The rows lie along a hidden order. The number after each row says roughly how far along it the row is, from 0 to 15. A new part has a new order.
[-0.12  2.43 -1.79 -1.67  0.86 -0.84 -0.42  0.55  0.43  0.63  1.12 -0.54
  0.36  1.15 -2.14 -0.88 -1.37 -2.70 -1.78 -0.56  0.89  1.59  1.37  0.73
  0.73 -0.58  1.98 -1.04] : 15
[ 0.15  1.12  3.41  0.13  1.37  0.82 -0.47 -1.12 -2.32 -2.82 -0.69 -0.44
  0.14  1.31  1.36  0.46  0.14  0.35  1.60  0.16 -0.71  0.38 -0.34 -0.94
  0.41 -0.83 -0.86  0.27] : 7
[-0.87  2.27 -2.02 -0.36  2.16 -0.72  1.94  0.31  1.17 -1.83  0.16 -0.93
 -0.01 -0.98 -2.14  0.71 -0.41 -0.99 -1.46  0.28  2.91  0.62  1.52  1.81
  1.24 -4.76 -0.40 -6.68] : 1
[ 1.56  1.21  0.34  1.48  0.99 -0.55 -2.06 -3.08 -0.52 -1.50 -0.37  0.89
  0.40  0.52  1.55  0.45  0.17  1.51 -0.28  0.00  1.01 -1.54 -0.27  0.50
 -1.56 -2.42  1.08  1.60] : 4
[ 1.33  0.91 -1.70 -4.17 -2.36 -0.75 -0.47 -1.91  1.73  1.02  0.47  0.92
  0.22  0.24  2.68  0.31 -0.35  1.62  0.24 -0.45  0.47 -1.89 -1.14  0.47
  0.75  6.86  2.30  0.93] : 1
[ 1.03 -2.97  1.49  0.93  0.70  1.42 -2.51 -4.70 -1.29  2.91 -1.10  1.64
  1.44  0.78  2.71  0.46 -0.49  3.06  4.88 -0.12 -0.22 -2.39 -3.48  0.33
 -1.41  0.06 -0.34  3.89] : 5
[ 0.17  2.48  2.73 -1.91 -0.64 -1.55 -2.58 -0.74 -0.27 -1.57  1.43  0.26
  0.13  0.59 -0.68  0.95  0.16 -0.84  0.07 -0.06 -0.63  0.04 -0.10 -0.52
 -0.14 -0.11  3.08  2.17] : 2
[-0.70  0.15  0.05  2.32  1.76 -0.08  1.05  1.82 -0.13 -1.66 -1.75 -3.55
 -0.58 -0.61 -1.16  0.64  0.44  0.12  0.13 -0.12  0.90  1.04 -0.96  0.37
  0.98 -3.76  0.03 -0.19] : 11
[ 0.68  0.77  1.08  0.68  1.66  0.47 -1.53 -2.32 -2.63 -1.07 -0.61 -0.10
  0.71  0.99  1.49  0.53 -0.13  1.27  2.00 -0.33  0.13 -0.19 -2.20 -0.18
 -0.18 -2.81 -0.47  1.09] : 6
[ 1.03  0.96 -1.34 -0.65  0.40 -0.60  1.18 -1.54  0.27 -1.59  0.40  2.01
  0.53 -0.08  2.75  1.22 -0.39 -0.80 -2.58 -1.58 -0.35 -1.33  0.81  1.44
  0.73  2.14  1.88  0.31] : 14
[ 0.45 -0.76 -3.01 -4.26 -2.24 -0.13 -1.16  0.52  1.00  1.16  0.53  0.45
  0.15  1.55 -0.45 -0.02  0.46 -0.61 -0.44  0.31 -1.02 -0.59 -0.21  0.20
  3.36  3.61 -0.29  3.70] : 0
[-0.39 -0.86 -0.94 -2.13  0.25  0.71  2.22 -0.65  0.88  2.70  0.64 -0.22
 -0.35 -3.47 -4.22 -0.12 -0.60  1.35  2.83  0.43  0.68 -0.87 -0.21  1.22
 -0.70 -0.52  1.42 -1.18] : 14
[-0.05  0.82  2.04  1.83  0.89 -0.06  2.32 -0.12 -0.31 -3.93 -2.39 -1.95
 -0.27 -0.50  1.73  0.94  0.14  1.01 -0.24  0.37  1.40 -1.08  0.72  0.86
 -1.62 -1.81  1.49 -1.72] : 9
[ 1.33  2.56 -2.16 -4.40 -1.93 -1.46  0.05 -0.98  1.29 -0.42  0.73  0.24
 -0.16  0.38  2.03  0.30 -0.20  0.96 -1.43 -0.61  0.98 -0.96 -0.49  0.38
  0.99  5.87  2.63 -0.65] : 1
[-0.31  1.35  2.42 -0.39  1.13 -0.06  0.88  0.66 -0.05 -0.95  0.76 -1.24
 -0.22  0.33 -2.23 -0.07 -0.10  1.17  2.32  0.35  0.46  1.18  1.17 -0.56
 -2.83 -9.99 -1.47 -0.86] : 4
[ 0.12  0.62 -5.54 -5.93  0.12 -0.89  0.77  0.93  1.20 -1.39  0.78 -0.73
  0.10  0.48 -2.28  0.88  0.02 -1.17 -0.80 -0.35 -0.39 -0.45  0.93  1.74
  2.87 -1.14  2.82  2.29] : 0
